In the rows, 128 means zero.
Facts:
skemur stimir:brevo dagruk:e brustuk:666
bepo stimir:dedrogrok dagruk:h brustuk:998
zadri stimir:pobru ziso:skapli dagruk:c brustuk:495
dranik stimir:fitre brustuk:735
liduk stimir:pobru dagruk:e brustuk:998
dragrus stimir:fitre dagruk:g brustuk:998
nume stimir:pobru brustuk:602
beso stimir:babrustun dagruk:b brustuk:753
pabros brustuk:666
pobru brustuk:495
kuflem stimir:fitre dagruk:f brustuk:666
stefa stimir:pabros ziso:ravan dagruk:e brustuk:998
kebre stimir:tedra ziso:stotru dagruk:d brustuk:495
fetrol stimir:flinel brustuk:666
sivazik stimir:trales ziso:trenon klunel dagruk:c brustuk:998
sezapi stimir:pobru dagruk:d brustuk:495
klobro stimir:brevo dagruk:a brustuk:998
skitra stimir:flinel dagruk:h brustuk:753
liplatir stimir:flinel ziso:lobror dagruk:c brustuk:416
mafabrak brustuk:666
nemen stimir:babrustun ziso:zusaplak beso zeron dagruk:f brustuk:602
niklum stimir:dedrogrok ziso:damu brustuk:735
dugak stimir:drener dagruk:a brustuk:666
damu stimir:dedrogrok ziso:niklum dagruk:b brustuk:416
brevo brustuk:666
zusaplak stimir:babrustun ziso:zeron dagruk:a brustuk:602
vifus stimir:pabros brustuk:495
plenil stimir:mafabrak dagruk:c brustuk:495
fomik stimir:dedrogrok brustuk:666
lobror stimir:flinel dagruk:f brustuk:735
trales brustuk:753
fustan stimir:flinel ziso:liplatir dagruk:a brustuk:495
klunel stimir:trales dagruk:b brustuk:998
gogrul stimir:pabros brustuk:666
listam stimir:babrustun dagruk:i brustuk:416
drener brustuk:602
gebral stimir:drener dagruk:g brustuk:416
tedra brustuk:753
zeron stimir:babrustun ziso:listam brustuk:753
skota stimir:fitre dagruk:a brustuk:753
fitre brustuk:495
flinel brustuk:666
zuplun stimir:brevo ziso:gilotrem klobro brustuk:602
trenon stimir:trales ziso:klunel dagruk:a brustuk:416
trugoskel stimir:pabros dagruk:i brustuk:666
skapli stimir:pobru ziso:liduk nume dagruk:b brustuk:666
babrustun brustuk:753
trakluk stimir:babrustun dagruk:h brustuk:735
stotru stimir:tedra dagruk:b brustuk:735
griflimom stimir:pabros dagruk:h brustuk:666
tiplo stimir:mafabrak brustuk:998
ravan stimir:pabros ziso:gogrul dagruk:c brustuk:602
gilotrem stimir:brevo dagruk:b brustuk:735
flezom stimir:trales dagruk:d brustuk:998
geskin stimir:fitre dagruk:b brustuk:602
dedrogrok brustuk:495

Known rows:
zadri: [184 151 148  95 149  96 128 151]
tedra: [130 121 161 106  95  80 125 119]
kebre: [171 176 116  79 169  47 155 120]
stotru: [124  96 118 137  96 119 113 155]
plenil: [172 145 135 124 124  97 130 143]
dedrogrok: [145 127 167 109  79  45 122 110]
bepo: [129 119 130 134 129 153 110 130]
damu: [119 109 126 122 130 112  95 146]
liplatir: [122 126 122 115 133 106 110 111]
lobror: [132 137 117 120 110 114 159 123]
fitre: [141 132 167 103  81  42 130 107]
dranik: [143 109 133 113 130 150 128 151]
skota: [138 114 138 103 113 113 128 182]
trales: [125 122 164 104  90  72 121 109]
gogrul: [114 150 121  97  88 141 125 133]
ravan: [ 99 132 118  82 129 166 104 123]
fetrol: [141 128 133 123 124 130 124 147]
gilotrem: [161  88 152 140  82 196 135 195]
trugoskel: [115 122 138  76 100 156 101 187]
nemen: [140  90 132 122 185 173 158 136]

Rows, some named above:
[112  88 135 153  97 212 133 155] | nume
[128  89 151 146  93 251 145 187] | klobro
[106  86 130 120 131 178 106 154] | geskin
[182 145 145  98 152 102 129 143] | zadri
[126 137 115 116 106 123 162 119] | lobror
[159  84 132 161 130 122 116 134] | trakluk
[117  51 138 142 142 172 122 170] | zusaplak
[156 167 145  69  99 103 131 151] | vifus
[131 135 129 111 139 165 162 115] | flezom
[141 154 136  94 108 163 116 133] | griflimom
[139 142 126  64 151  32 119 155] | fustan
[127 131 120 124 133 111 107 111] | liplatir
[128 126 121 125 132 107 104 117] | liplatir
[113 153 125 104  90 142 122 131] | gogrul
[135 105 150  99 158 227 126 171] | zuplun
[113 141 162  72  82  95 124 111] | pabros
[131  82 160 137  95  43 122 111] | babrustun
[104 147 126  57 161 120  96 134] | stefa
[ 98 138 115  80 137 181 106 122] | ravan
[176 145 133 123 119 107 127 142] | plenil
[125  41 146 189  85 150 116 189] | listam
[ 92  92 149 113 105 150 116 110] | drener
[163  89 143 152 130 121 132 156] | zeron
[147 151 130 115 142 125 165 131] | kuflem
[131  95 137 152  86 209 124 160] | liduk
[168  93 145 143 126 113 134 160] | zeron
[105  86 129 118 134 193 109 153] | geskin
[169 170 131 109 128  83 173 130] | sezapi
[117 130 118 100 173 100 103 124] | sivazik
[155  67 144 182  89 122 131 169] | beso
[ 96  99 120 150 106 151 105 148] | klunel
[ 95 154 124  54 150 130 100 126] | stefa
[144 109 144 125 128 162 114 168] | skapli

The same elements again, as new rows of numbers:
Known rows:
trakluk: [107 117 135 142 124 124 127 129 192 130 128 121 134 125 124]
damu: [108 122 134 112 114 130 139 124  51 122 140 116 109 123 123]
gebral: [123 124 129 129 121 127 125 134  98 125 128 130 113 122 132]
beso: [109 136 128 147 120 125 123 131 176 123 132 126 123 123 125]
pobru: [132 130 126 133 137 129 128 133 120 134 133 111 138 134 134]
kuflem: [124 121 127 126 126 125 126 135 117 131 132 110 123 123 129]
tiplo: [127 124 131 122 124 127 125 131 120 126 126 135 125 122 130]
zuplun: [123 127 126 120 121 130 129 128 126 127 123 135 121 121 129]
lobror: [121 117 130 127 127 126 128 134 121 131 125 121 121 123 132]
trenon: [131 113 123 121 105 138 122 127 148 128 123 132 130 122 139]
griflimom: [154 100 129 112 130 126 130 135  46 137 127 110 126 123 126]
skota: [131 130 130 120 122 131 123 133 119 128 130 135 126 126 128]
trugoskel: [145 114 125 110 132 127 128 139  49 134 129 111 117 123 133]
sezapi: [130 119 129 129 124 125 127 134 109 129 132 115 124 123 127]
sivazik: [130 121 121 117 117 130 128 126 162 123 120 121 138 117 141]
gogrul: [148 111 127 107 130 127 129 138  65 135 126 113 126 124 131]
dranik: [123 119 132 122 130 126 129 134 125 131 123 124 128 125 132]
dedrogrok: [132 129 126 133 137 129 128 133 122 134 133 111 137 132 133]
babrustun: [111 144 127 149 132 128 124 129 183 128 135 121 139 134 130]
nemen: [104 135 122 145 117 129 131 127 212 125 118 140 110 121 124]

Rows, some named above:
[124 120 125 117 115 135 129 131 147 130 125 125 123 127 129] | fustan
[111 138 121 139 114 131 133 129 248 123 118 143 116 125 121] | zeron
[154 102 130 112 129 126 130 135  48 137 129 110 127 123 126] | griflimom
[111 146 127 149 132 128 125 128 180 130 134 121 139 133 131] | babrustun
[129 134 128 133 138 129 126 130 102 132 126 130 132 130 133] | drener
[149 118 125 117 146 129 131 136  56 142 129 101 134 132 136] | pabros
[125 124 129 132 128 125 126 131  93 128 128 129 117 121 129] | geskin
[154 102 130 113 130 126 130 135  51 137 128 108 128 123 127] | griflimom
[145 117 124  99 123 135 132 132  77 131 119 137 119 124 135] | stefa
[106 139 129 144 121 126 125 132 188 121 128 140 118 125 129] | listam
[104 137 122 144 117 129 131 127 213 125 119 141 110 121 124] | nemen
[104 137 122 144 117 130 131 127 212 124 119 140 110 121 125] | nemen
[129 114 127 131 119 127 122 130 102 129 128 120 124 120 134] | klunel
[126 129 129 125 128 128 125 130 109 127 124 136 125 123 130] | nume
[110 139 121 140 115 131 132 129 244 124 118 142 116 124 121] | zeron
[147 123 120 103 129 129 136 129  74 126 118 131 127 118 136] | ravan
[125 131 130 117 126 130 123 133 133 127 124 142 128 127 133] | liduk
[127 127 122 115 122 127 134 130 164 123 123 117 133 120 133] | zadri
[105 140 123 135 115 135 131 127 244 126 112 155 112 126 122] | zusaplak
[127 114 126 123 116 129 131 131 128 129 128 116 119 121 125] | kebre
[124 114 123 124 117 129 131 131 130 132 128 107 117 121 128] | skapli
[128 121 130 129 126 125 126 131 100 128 127 128 120 122 127] | flezom
[129 130 126 116 127 121 128 134 148 122 127 119 135 121 131] | plenil
[128 128 123 118 121 128 134 128 151 120 121 132 129 120 134] | liplatir
[124 126 127 121 121 131 129 127 122 127 122 135 120 122 128] | zuplun
[129 129 123 118 120 128 134 127 153 118 120 130 128 120 134] | liplatir

